(in the rows, 128 means zero)
Each row has two labels, one from each of two sets.
[131 105  97 120 109 118 130 134 120 136 128 146 129 133 125 142 125 133
 116 137 118 174 111 148 130  85 136 104 127 125 145 141 121 140]
QN & <83>
[113 115 150 119 132 128 128 140 120 136 116  76 130 115 118 103 130 130
  90 126 195 120 135 128 119 134 144 147 131 131 158 117 151 138]
QN & <80>
[111 120 135 126 103 129 138 146 141 141  97 102 128 128 128 114 145 127
 100 134 193 112 132 111 125 137 135 139 125 118 145 119 155 133]
LL & <80>
[110 126 120 126 117 128 127 150 110 143 113 134 131 131 126 133 113 145
 113 149 161 100 122 133 138 129 152 106 130 135 143 143 145 126]
NH & <87>
[105 126 118 135 139 128 119 149 120 141 105 141 126 131 123 121 115 146
 123 147 137 133 109 141 148 141 152 129 123 142 137 132 141 142]
LL & <85>
[115 100 111 135 107 134 125 115 133 155 122 140 129 115 136 131 158 116
 115 123 124 144 131 123 121 101 117 129 132 106 112 134 115 122]
QN & <80>
[159 128 126 117 166 132 133 115 114 123 147  98 132 121 122 145 104 127
 132  95 102 147 117 146 119  92 121 124 126 140 118 139 109 130]
QN & <83>
[124 128 148 121 142 135 133 149 135 137 101  63 130 131 122 123 112 139
  98 121 197  93 126 121 122 131 140 139 124 133 140 128 155 127]
QN & <77>
[123 121 124 120 131 127 127 126 109 136 132 120 135 129 124 136  98 136
 127 131 128 117 141 139 128 114 135 109 136 136 145 139 123 120]
QN & <87>
[135 131 147 121 125 128 136 124 133 120 130  91 130 128 123 124 126 118
 122 117 154 119 146 119 113 126 122 134 128 125 144 117 135 124]
QN & <80>
[112  92  99 151 151 141 108 100 147 147 127 180 127 126 155 144 111 120
 181 120  18 161 135 124 136 110  76 129 144 110  70 168  61  99]
LL & <80>
[136 147 121 128 135 140 131 127  99 129 138 130 130 113 124 147 153 147
 107 113 124  72 114 131 131 126 149 110 124 133  96 141 138 123]
QN & <87>
[124 138 124 127 142 136 128 132  99 135 133 129 128 111 120 123 156 140
  98 123 142 118 108 141 135 134 164 130 127 141 120 129 143 144]
QN & <83>
[101  88 126 125 130 127 116 122 120 146 126 114 136 117 126 117  97 120
 122 139 135 164 143 139 120 104 123 134 145 129 161 135 119 126]
QN & <80>
[129 133 132 125 106 131 134 121 125 125 141 125 130 120 131 126 159 117
 112 123 153 112 145 115 118 129 132 127 127 117 130 108 139 125]
NH & <80>
[108 139 128 142 176 144 112 137 103 141 119 144 129 112 124 126 124 151
 125 127 107  97 105 143 151 158 157 139 132 153  99 143 127 131]
QN & <87>
[147 159 133 132 139 137 134 129 115 117 131 128 126 124 125 135 153 140
 123 109 125  93 114 126 132 142 141 123 119 134  98 126 135 131]
LL & <83>
[130 113 130 119 129 126 133 129 134 131 122  95 131 133 130 139  99 128
 119 119 146 127 135 129 122 105 115 119 131 125 131 136 121 117]
LL & <87>
[124 111 100 127  89 118 132 135 133 136 126 154 126 131 133 133 155 129
 115 138 133 158 122 131 127 100 127 111 124 109 135 131 130 137]
NH & <83>
[123 104 139 115 113 122 135 132 139 134 122  84 130 125 122 112 130 109
  99 127 192 159 139 122 113 113 126 147 131 117 170 112 143 141]
QN & <80>
[107  94 125 126 139 135 123 115 114 145 134 116 135 103 129 120 132 118
 113 123 132 151 138 133 121 104 127 144 142 125 137 136 113 124]
QN & <80>
[151 196 142 145 168 153 130 124 100 110 144 139 126 114 128 143 163 159
 132  97 101  24 105 117 143 180 153 123 118 149  49 133 141 115]
QN & <85>
[133 143 131 124 143 135 130 129 100 128 136 116 127 109 120 125 160 139
  98 116 147 112 110 139 130 131 161 124 122 141 123 126 143 145]
QN & <83>
[107 133 134 125 127 141 125 138 111 141 114 123 134 115 130 133 141 148
 106 129 162  52 127 118 135 140 148 116 131 130 111 141 147 116]
LL & <87>
[103 130 101 138 122 135 117 125  84 144 136 185 131 104 129 125 179 144
 101 143 110 115 110 142 145 133 171 118 134 136 118 140 136 139]
QN & <83>
[ 98 112 122 130  93 123 121 122 108 139 137 155 130  98 128 104 180 114
  93 148 153 143 139 126 124 132 151 140 137 121 153 114 142 142]
QN & <80>
[137 142 117 135 140 141 127 114 104 128 141 146 126 103 128 133 189 133
 107 105 106 117 108 134 131 129 146 132 125 128  90 132 126 139]
NH & <83>
[118 133 121 141 149 138 121 142 121 137 110 133 124 121 123 125 144 144
 115 122 127 125  99 134 142 140 148 140 125 136 104 136 133 141]
LL & <83>
[111  98 117 125 131 123 127 152 150 141  98 114 126 148 123 127  77 135
 137 143 141 172 117 140 136 111 123 129 127 126 157 141 125 138]
LL & <87>
[119 123 122 123 147 128 120 122  98 134 140 141 134 113 121 124 114 133
 126 132 105 152 121 160 133 121 150 124 134 146 144 135 118 138]
QN & <83>
[122 134 121 130 145 135 123 134 112 131 124 142 130 134 126 136 104 146
 141 135 100 113 115 139 147 133 140 114 128 141 122 149 125 124]
QN & <85>
[135 112 127 124 142 136 133 117 126 129 142 109 130 113 126 132 133 115
 126 105 114 147 130 133 113 104 112 138 128 122 113 130 110 127]
QN & <80>
[107 130 126 134 149 126 117 141 103 130 118 158 127 129 126 120 109 150
 129 153 116 114 112 145 152 154 164 121 131 154 137 137 140 138]
QN & <85>
[142 166 126 136 152 145 132 137 123 125 124 121 124 126 125 145 153 154
 126 104 118  76 100 124 144 148 140 125 121 135  73 143 138 129]
LL & <77>
[102 118 121 123 136 129 122 156 115 144 104 113 128 128 119 120 111 146
 101 145 168 128 109 143 141 131 160 127 129 136 156 138 148 146]
LL & <85>
[ 90  73 134 121 127 120 119 144 158 149  91  83 131 147 127 105  61 115
 125 154 175 191 146 135 123 115 108 150 139 124 193 128 126 134]
BC & <80>
[142 140 126 128 148 141 133 131 121 118 122 114 124 118 124 141 155 138
 113 100 128 115 103 131 128 122 139 130 120 130  95 136 131 136]
QN & <83>
[108 115 138 120 125 129 129 157 129 145  95  77 128 128 119 119 117 141
  89 138 208 117 119 127 130 129 149 140 123 128 160 127 162 140]
LL & <87>
[153 157 133 132 168 148 131 113 103 122 147 114 129 108 126 149 152 141
 124  85 100  83 110 135 125 126 136 124 122 138  70 141 120 120]
QN & <85>
[125 114 144 125 123 130 123 109 124 124 143 114 134 113 130 113 143 102
 116 123 141 135 153 117 109 124 116 149 138 121 139 120 123 121]
QN & <80>
[132 121 115 125 144 129 132 152 140 138 104 110 126 138 125 138 116 144
 117 121 144 154  98 138 138 109 138 125 115 133 125 140 130 148]
LL & <83>
[108 138 115 132 101 121 128 156 127 138 105 158 126 147 132 136 119 152
 125 159 148  79 120 119 149 147 150  98 127 128 130 139 154 122]
NH & <77>
[154 127 128 118 138 134 139 113 116 123 145  90 131 107 122 139 155 120
 105  92 136 133 123 133 107  95 129 127 123 127 118 127 125 133]
QN & <83>
[ 52  95 114 118  86 102 112 179  97 156  87 151 132 137 111  82  99 147
  78 215 226 176 119 156 152 145 206 124 136 149 252 121 185 171]
NH & <85>
[126 133 120 130 140 140 127 138 114 137 118 118 126 114 120 138 145 145
 106 115 142 108 105 137 134 125 149 130 123 134 105 146 138 139]
LL & <77>
[116 145 129 132 147 148 123 128  97 139 123 134 132 117 128 141 135 153
 119 122 124  45 121 122 143 146 151 118 135 141  90 150 136 107]
QN & <87>
[112  90 120 129 103 128 125 127 148 145 113 131 129 131 135 128 123 117
 130 133 126 163 137 120 121 101 103 130 133 107 132 136 114 121]
LL & <80>
[106 120 125 124 130 134 124 134  93 144 125 120 135 111 122 123 132 138
  96 135 155 101 124 138 129 122 159 122 136 134 143 138 143 129]
QN & <87>
[146 150 133 121 131 127 140 128 117 115 137 112 130 128 123 143 125 136
 123 119 140  92 130 124 125 129 133 112 123 132 126 128 138 122]
QN & <85>
[121  96 105 118 130 130 129 140 122 149 110 102 133 126 125 143 107 138
 110 123 147 143 117 142 128  86 134 114 133 127 140 150 128 129]
QN & <85>
[ 99  96 126 131 129 130 117 136 133 149 110 121 118 122 125 113 127 126
 114 138 151 151 127 129 131 122 127 147 138 128 142 133 125 134]
LL & <80>
[115 116 122 125 158 135 114 142 125 141 112 114 126 123 117 124 122 141
 111 128 137 154 100 148 140 124 151 139 122 143 136 137 134 151]
QN & <77>
[124 143 143 133 129 131 131 146 130 129 111 104 122 133 117 128 128 142
 122 124 164  79 122 116 134 146 141 131 122 136 119 130 148 124]
LL & <87>
[118 123 151 128 126 134 128 126 127 133 129 104 130 112 126 107 147 115
 106 125 164 117 140 117 115 139 129 154 132 124 136 113 136 132]
QN & <80>
[164 140 117 118 136 138 138 109 110 120 157 122 126 103 125 143 187 121
 104  83 108 140 109 139 112  96 136 124 118 126  96 125 121 143]
QN & <83>

Each row has two labels, one from each of two sets.
[137 128 143 131 132 105 147 128 127 137  90 132 134 125 113 121 124 157
 134 129 135 152 134 133 124 130 138 141 131 117 106 144 114 123]
Fg & Cl
[141 115 110 115 114 104 119 130 126 112 114 122 143 153 179 143 146 132
 143 148 120 134 132 139 126 101 137 118 143 144 131 147 132 134]
Fg & ZM
[125 102 103 136 142 136 120 122 120 124 136 133 163 147 178 145 127 138
 144 111 121 123 130 156 128 107 127 108 131 149 151 152 143 136]
LD & ZM
[134 158 139 118 112 108 126 133 137 102 117 123 114 118 143 112 150 116
 111 166 127 105 132 105 127 143 127 122 145 115 147 142 102 144]
Fg & HP
[124 120  84 148 119 131 135 117 118 115 133 126 155 141 188 132 142 133
 133 139 134 127 116 144 129 115 118 112 130 156 138 136 142 129]
LD & ZM
[128 145 168 124 133 128 122 121 146 142 119 150 106 119 105 150 110 139
 106 159 150 137 124 116 129 149 134 131 119 109 101 128 149 123]
Fg & NC
[117 151 130 156 141 122 131 115 125 139 101 144 148 110 117 145 108 166
  97 145 124 115 108 134 133 157 138 121 132 141 137 145 127 120]
LD & Cl
[102 121  93 128 110 119 118 123 122 109 131 124 159 142 193 135 147 136
 125 161 113 133 117 126 129 125 113 109 130 175 152 144 154 117]
Ms & ZM
[135 140 131 135 126  94 144 125 118 132  91 145 136 115 155 132 123 154
 112 158 142 135 127 134 131 116 138 150 124 119 133 133 116 124]
Fg & Cl
[117 115  93 145 126 129 118 131 121 108 125 130 154 146 189 129 138 137
 116 136 115 122 114 145 142 118 131 112 131 169 139 134 144 119]
LD & ZM
[137 133 102 134 129 107 141 129 119 102 114 125 135 119 160  87 149 110
 135 137 118 131 123 130 135 136 124 130 133 148  96 149 121 139]
Fg & Cq
[135 107 104 124 125 103 129 120 124 111 112 125 133 150 155  98 147 126
 161 100 118 148 128 137 128 105 130 134 120 141 115 131 144 144]
Fg & ZM
[136 139 154 117 131 125 136 124 127 147 115 129 110 124 114 145 119 127
 128 122 153 144 128 108 124 111 136 149 115  86 141 105 123 138]
Fg & NC
[125 133 109 144 128 133 145 123 122 113 139 129 112 118 153 118 125 102
 128 139 122  71 121 136 134 136 131 120 129 138 134 133 126 140]
LD & Cq
[122 142 152 137 121 133 128 126 138 141 119 136 132 130  88 143 108 142
 113 143 149 115 126 120 125 155  93 155 130 117 122 122 131 120]
LD & NC
[136 130 112 166 135 145 142 131 114 143  85 136 159 117  89 131 116 154
 110 138 130 135 115 141 134 157 132 128 146 118 124 145 129 122]
Ms & Cl
[152 117 152 132 133 132 145 123 132 162 127 136 108 106  71 136 112 145
 132  85 157 123 155 118 137 116 139 153 114  78 151 114  97 138]
Fg & NC
[141 137 167 111  98 114 124 138 135 150 114 148  99 133  75 140 118 145
 113 129 142 135 135 114 115 126 127 148 120  95 115 123 117 121]
Fg & NC
[124 111 100 149 137 127 131 127 126 114 113 122 161 133 153 119 137 128
 137 128 111 130 127 141 123 123 126 122 129 144 141 139 133 140]
Ms & ZM
[125 143 107 158 139 138 143 123 124 120 125 134 109 107 136 101 110 125
 113 135 122 119 121 138 145 155 127 130 135 146 133 156 107 137]
LD & Cq
[139 104  98 126 111 103 120 126 125 120 126 120 149 150 162 132 132 150
 137 131 129 138 128 146 140 114 127 122 137 148 161 140 126 138]
Fg & ZM
[104 156 135 157 124 127 125 116 143 151 130 158 145 120  69 144 111 153
  84 157 142 129 116 125 128 193 132 125 131 111 143 124 141 111]
Ms & NC
